Below is a small trained network, with its code and all its weights. Each question gives an input and a class and asks what happens when units are switched off, that is, made to give their printed mean instead of their output.

import numpy as np


def w(rows, s, z=0):
    codes = np.array(rows[::2]) - 128.0
    scale = np.full(codes.shape[1], s)
    scale[-1] = z or s
    return codes * scale


def norm(h):
    return h / np.sqrt((h * h).mean(-1, keepdims=True) + 1e-5)


def f(y):
    return np.maximum(y, 0)


def log_softmax(a):
    a = a - a.max(-1, keepdims=True)
    return a - np.log(np.exp(a).sum(-1, keepdims=True))


def net(x, mask):
    res = np.array(x, float).reshape(1, 5) / 4 @ E
    u = 0
    for l in range(3):
        y = f(norm(res) @ A[l][:, :-1].T + A[l][:, -1])
        res = res + np.where(mask[u : u + 8], y, B[l][:, -1]) @ B[l][:, :-1]
        u += 8
    return log_softmax(norm(res)[-1] @ U[:, :-1].T + U[:, -1])


A, B = {}, {}
E = w([
[134,101,124,22,77,226],'x0',
[1,53,96,158,134,155],'x1',
[127,127,130,133,128,128],'x2',
[124,133,192,105,249,153],'x3',
[127,132,125,129,129,129],'x4',
],0.0075)
A[0] = w([
[118,120,184,126,238,104,83],'L0N0',
[108,116,136,107,52,134,101],'L0N1',
[41,75,107,254,182,29,143],'L0N2',
[3,70,119,127,124,175,63],'L0N3',
[191,199,156,182,139,60,214],'L0N4',
[187,132,195,95,245,141,5],'L0N5',
[211,175,162,62,85,156,96],'L0N6',
[142,186,157,240,157,27,198],'L0N7',
],0.0071,0.0029)
B[0] = w([
[208,111,152,171,192,160,191],'L0N0',
[144,157,91,180,128,100,169],'L0N1',
[87,254,212,159,51,168,255],'L0N2',
[162,38,82,149,175,72,225],'L0N3',
[103,28,74,129,152,129,227],'L0N4',
[3,173,116,44,107,162,186],'L0N5',
[199,154,180,206,99,119,202],'L0N6',
[89,1,63,71,136,132,246],'L0N7',
],0.0072,0.0069)
A[1] = w([
[131,209,161,97,199,134,80],'L1N0',
[131,198,191,109,223,221,54],'L1N1',
[128,65,104,64,186,115,55],'L1N2',
[115,46,77,147,142,133,146],'L1N3',
[151,114,171,52,208,137,118],'L1N4',
[124,124,92,138,88,108,252],'L1N5',
[90,75,172,126,179,178,101],'L1N6',
[112,101,211,108,255,134,178],'L1N7',
],0.0088,0.0041)
B[1] = w([
[77,114,149,102,43,83,155],'L1N0',
[69,58,197,152,55,1,191],'L1N1',
[156,146,58,88,115,186,194],'L1N2',
[115,136,118,72,145,62,247],'L1N3',
[24,143,106,74,235,144,196],'L1N4',
[161,158,176,89,124,136,225],'L1N5',
[200,166,100,169,111,137,217],'L1N6',
[221,183,78,201,154,234,255],'L1N7',
],0.0082,0.007)
A[2] = w([
[75,167,185,84,96,109,110],'L2N0',
[167,115,122,117,184,178,233],'L2N1',
[90,135,254,65,149,124,3],'L2N2',
[134,196,158,146,155,202,176],'L2N3',
[146,45,77,33,92,58,20],'L2N4',
[128,174,142,185,87,132,117],'L2N5',
[151,107,76,101,209,154,1],'L2N6',
[98,122,115,136,204,149,116],'L2N7',
],0.012,0.0062)
B[2] = w([
[67,153,104,71,139,74,177],'L2N0',
[70,174,127,89,91,124,254],'L2N1',
[5,197,104,205,64,47,157],'L2N2',
[171,67,139,149,151,82,228],'L2N3',
[189,48,143,243,227,66,227],'L2N4',
[110,158,161,94,134,165,193],'L2N5',
[91,165,78,29,94,185,199],'L2N6',
[163,124,126,104,101,165,195],'L2N7',
],0.013,0.0079)
U = w([
[201,24,38,199,219,5,132],'0',
[16,222,170,94,64,31,133],'1',
[124,164,23,27,195,227,205],'2',
[160,162,231,251,224,220,1],'3',
[252,199,210,77,27,107,85],'4',
],0.017,0.0057)

Each question gives the input, the list of numbers given to net, and the class t.
The units are the neurons (one row each of A and B). Each row of codes is followed by its name. A weight is (code - 128) times the scale printed after its matrix; where a second scale follows, it is the last column's (A, B and U).
mask holds one flag per neuron, layer by layer. A switched-off neuron (its flag False) gives its mean, the last column of its row in B, instead of its output. The means were averaged over made-up inputs and are rounded, as every weight is.
A unit's drop is (log p(t) with every unit on - log p(t) with that unit switched off) / (log p(t) with every unit on - log p(t) with every unit switched off).
The circuit of an input: a set's keep is (log p(t) with only the set's units on - log p(t) with every unit switched off) / (log p(t) with every unit on - log p(t) with every unit switched off). Starting from the 12 units with the biggest drops (on a tie, the unit counted first), units are removed one at a time, each time the one whose removal leaves the highest keep (on an exact tie, the one counted first), for as long as the keep stays at least 0.8.
circuit, biggest first: the units of the circuit, biggest drop first
k most important neurons: the k neurons with the biggest drops, biggest first
top k neurons in layer l: the k neurons of layer l with the biggest drops, biggest first
drop of u: that unit's drop, to one decimal
input [1,-1,-8,5,-7], class 1: circuit, biggest first	(L1N1)
input [-1,2,-4,8,4], class 3: top 4 neurons in layer 1	(L1N7 L1N1 L1N6 L1N3)
input [1,-2,6,-6,7], class 4: circuit, biggest first	(L0N7 L2N1 L2N4)
input [-5,4,-4,1,2], class 3: top 2 neurons in layer 0	(L0N2 L0N0)
input [-5,7,-7,-1,7], class 1: 2 most important neurons	(L0N2 L1N7)
input [0,7,7,2,3], class 3: 2 most important neurons	(L0N2 L0N7)
input [-1,2,2,0,-2], class 1: 2 most important neurons	(L0N2 L1N7)
input [3,0,1,-1,2], class 4: 2 most important neurons	(L0N7 L0N4)
input [-4,3,-6,1,3], class 3: 2 most important neurons	(L0N2 L0N0)
input [-1,3,7,8,0], class 3: 2 most important neurons	(L1N7 L1N1)
input [-4,4,-3,1,-4], class 3: 3 most important neurons	(L0N2 L0N0 L0N7)
input [4,0,-4,-5,-3], class 4: 4 most important neurons	(L0N7 L0N4 L0N3 L1N3)
input [4,0,0,5,-4], class 1: top 3 neurons in layer 1	(L1N1 L1N4 L1N0)
input [5,-2,-4,-6,-5], class 4: circuit, biggest first	(L0N7)
input [-2,2,7,-7,0], class 1: 2 most important neurons	(L0N2 L1N7)
input [0,1,0,6,-5], class 3: top 2 neurons in layer 1	(L1N7 L1N6)
input [-2,1,5,-6,-8], class 1: 3 most important neurons	(L0N2 L0N3 L1N7)
input [5,1,-1,-7,6], class 0: 2 most important neurons	(L0N2 L1N7)
input [5,0,0,0,-2], class 4: top 2 neurons in layer 1	(L1N3 L1N4)
input [-4,4,1,5,3], class 3: top neuron in layer 0	(L0N2)
input [-6,1,-8,4,1], class 3: top 2 neurons in layer 0	(L0N2 L0N3)
input [-8,-2,-5,5,-2], class 2: drop of L0N7	1.6
